Below are the code and all the weights of a small trained network. Each question names an input and a target symbol and asks about switching units off, where a switched-off unit gives its printed mean instead of its output.

import numpy as np


def w(rows, s, z=0):
    codes = np.array(rows[::2]) - 128.0
    scale = np.full(codes.shape[1], s)
    scale[-1] = z or s
    return codes * scale


def f(y):
    return y / 2 * (1 + np.tanh(0.7978845608 * (y + 0.044715 * y**3)))


def softmax(a):
    e = np.exp(a - a.max(-1, keepdims=True))
    return e / e.sum(-1, keepdims=True)


def log_softmax(a):
    a = a - a.max(-1, keepdims=True)
    return a - np.log(np.exp(a).sum(-1, keepdims=True))


def net(x, mask):
    ids = ['αβγδεζηθλξπτφψω'.index(c) for c in x.split()]
    T = len(ids)
    res = E[ids] + P[:T]
    r = res
    for j in range(3):
        rows = slice(4 * j, 4 * j + 4)
        q, k, v = (r @ M[0][rows].T for M in (Q, K, V))
        z = softmax(np.where(np.tri(T) > 0, q @ k.T / 4**0.5, -1e9)) @ v
        o = O[0][rows]
        res = res + np.where(mask[j], z, o[:, -1]) @ o[:, :-1]
    y = f(res @ A[0][:, :-1].T + A[0][:, -1])
    res = res + np.where(mask[3:19], y, B[0][:, -1]) @ B[0][:, :-1]
    return log_softmax(res[-1] @ U[:, :-1].T + U[:, -1])


Q, K, V, O, A, B = {}, {}, {}, {}, {}, {}
E = w([
[174,195,117],'α',
[133,184,104],'β',
[169,200,109],'γ',
[132,183,103],'δ',
[128,177,104],'ε',
[89,161,67],'ζ',
[128,148,126],'η',
[50,133,71],'θ',
[94,136,146],'λ',
[100,136,171],'ξ',
[136,5,122],'π',
[88,135,171],'τ',
[193,149,52],'φ',
[176,153,164],'ψ',
[23,107,133],'ω',
],0.024)
P = w([
[29,255,180],'0',
[43,229,156],'1',
[55,198,129],'2',
[80,155,93],'3',
[92,131,80],'4',
[106,108,57],'5',
],0.0087)
Q[0] = w([
[102,86,65],'head 0',
[90,176,34],'head 0',
[92,140,160],'head 0',
[250,129,213],'head 0',
[128,219,89],'head 1',
[104,112,156],'head 1',
[76,168,71],'head 1',
[118,175,127],'head 1',
[179,130,93],'head 2',
[83,140,131],'head 2',
[131,128,142],'head 2',
[86,119,155],'head 2',
],0.017)
K[0] = w([
[200,89,166],'head 0',
[142,52,90],'head 0',
[53,88,220],'head 0',
[99,251,106],'head 0',
[119,11,131],'head 1',
[118,135,155],'head 1',
[170,33,146],'head 1',
[139,76,111],'head 1',
[180,82,77],'head 2',
[60,127,197],'head 2',
[117,139,132],'head 2',
[100,210,182],'head 2',
],0.017)
V[0] = w([
[71,79,177],'head 0',
[17,116,200],'head 0',
[42,96,87],'head 0',
[171,99,134],'head 0',
[59,112,6],'head 1',
[120,138,146],'head 1',
[116,223,164],'head 1',
[36,54,198],'head 1',
[124,154,35],'head 2',
[164,151,74],'head 2',
[126,112,108],'head 2',
[154,74,124],'head 2',
],0.013)
O[0] = w([
[99,8,74,162],'head 0',
[109,46,105,237],'head 0',
[61,104,70,240],'head 0',
[130,111,201,59],'head 0',
[140,154,1,248],'head 1',
[112,98,110,140],'head 1',
[56,149,148,189],'head 1',
[254,82,53,195],'head 1',
[99,80,55,186],'head 2',
[41,110,130,121],'head 2',
[148,119,101,120],'head 2',
[94,135,145,41],'head 2',
],0.0073,0.014)
A[0] = w([
[117,196,88,26],'neuron 0',
[57,180,92,218],'neuron 1',
[204,165,86,151],'neuron 2',
[121,114,160,186],'neuron 3',
[48,67,142,98],'neuron 4',
[215,56,182,129],'neuron 5',
[160,71,63,169],'neuron 6',
[69,88,150,67],'neuron 7',
[105,119,80,148],'neuron 8',
[82,225,124,5],'neuron 9',
[125,171,139,31],'neuron 10',
[245,21,97,120],'neuron 11',
[202,127,204,92],'neuron 12',
[237,162,171,123],'neuron 13',
[218,218,143,117],'neuron 14',
[197,214,166,54],'neuron 15',
],0.011,0.014)
B[0] = w([
[134,119,76,156],'neuron 0',
[192,135,189,232],'neuron 1',
[80,104,127,169],'neuron 2',
[182,113,206,130],'neuron 3',
[140,165,104,162],'neuron 4',
[165,144,155,134],'neuron 5',
[119,126,185,252],'neuron 6',
[88,117,65,137],'neuron 7',
[188,118,143,217],'neuron 8',
[53,135,83,158],'neuron 9',
[132,31,59,131],'neuron 10',
[86,152,123,212],'neuron 11',
[124,254,124,128],'neuron 12',
[120,201,150,131],'neuron 13',
[74,50,154,139],'neuron 14',
[121,28,126,135],'neuron 15',
],0.0099,0.037)
U = w([
[59,113,178,68],'α',
[65,176,120,97],'β',
[36,129,128,106],'γ',
[61,188,119,98],'δ',
[84,183,123,122],'ε',
[135,200,3,105],'ζ',
[149,153,176,217],'η',
[224,90,87,2],'θ',
[176,98,174,203],'λ',
[169,78,204,194],'ξ',
[80,119,120,75],'π',
[148,99,177,211],'τ',
[2,168,52,13],'φ',
[128,146,204,203],'ψ',
[80,65,29,128],'ω',
],0.0094,0.0072)

Each question gives the input, a string of symbols that net reads in full, and the target symbol t.
The units are the heads (4 rows each of Q, K, V and O) and the neurons (one row each of A and B). Each row of codes is followed by its name. A weight is (code - 128) times the scale printed after its matrix; where a second scale follows, it is the last column's (O, A, B and U).
mask holds one flag per unit, heads first, then neurons. A switched-off unit (its flag False) gives its mean, the last column of its rows in O or B, instead of its output. The means were averaged over made-up inputs and are rounded, as every weight is.
A unit's drop is (log p(t) with every unit on - log p(t) with that unit switched off) / (log p(t) with every unit on - log p(t) with every unit switched off).
The circuit of an input: a set's keep is (log p(t) with only the set's units on - log p(t) with every unit switched off) / (log p(t) with every unit on - log p(t) with every unit switched off). Starting from the 12 units with the biggest drops (on a tie, the unit counted first), units are removed one at a time, each time the one whose removal leaves the highest keep (on an exact tie, the one counted first), for as long as the keep stays at least 0.8.
units of the circuit, in order: the units of the circuit, biggest drop first
unit that matters most: the unit with the biggest drop
top k neurons: the k neurons with the biggest drops, biggest first
heads that matter: for each layer, one digit per head in row order, 1 if its drop is at least 0.15 and else 0, layers parted by /
drop of u: that unit's drop, to one decimal
input ζ ζ ζ ζ β, target ζ: units of the circuit, in order : (head 0; neuron 6)
input ω ζ ε, target ω: top 2 neurons : (neuron 1; neuron 11)
input ξ α δ ψ, target ψ: units of the circuit, in order : (head 1; head 0)
input α φ β, target φ: heads that matter : 110
input η ω ω φ, target ω: heads that matter : 100
input ζ φ ζ, target φ: top 4 neurons : (neuron 9; neuron 6; neuron 8; neuron 0)
input η ζ ζ ε γ, target ζ: units of the circuit, in order : (neuron 6; head 0)
input α δ ζ β, target ζ: unit that matters most : neuron 6
input γ ζ ζ ζ ζ ζ, target ζ: units of the circuit, in order : (head 0; head 1)
input ζ θ ζ ω ζ ε, target ω: units of the circuit, in order : (head 1; neuron 2)
input φ β α, target φ: units of the circuit, in order : (neuron 6; head 1)
input ω ω ζ γ, target ω: top 2 neurons : (neuron 2; neuron 1)
input ω ζ β, target ω: top 2 neurons : (neuron 1; neuron 11)
input ε ω τ, target ω: units of the circuit, in order : (head 0)
input η ζ ω γ γ, target ω: top 2 neurons : (neuron 2; neuron 14)
input α β η δ ζ θ, target θ: units of the circuit, in order : (neuron 1; neuron 8; head 1; neuron 9)
input α ζ β ζ, target ζ: top 3 neurons : (neuron 0; neuron 6; neuron 9)
input ζ ψ γ ζ θ, target θ: heads that matter : 000
input ζ ω ζ δ, target ω: top 3 neurons : (neuron 1; neuron 11; neuron 2)
input α ζ θ β, target θ: unit that matters most : neuron 1
input ζ φ ζ ζ, target φ: drop of neuron 6 : 0.3
input ω δ ζ, target ω: drop of neuron 1 : 0.4
input η θ ζ, target θ: drop of head 1 : 0.1
input θ α γ, target θ: drop of neuron 8 : 0.3
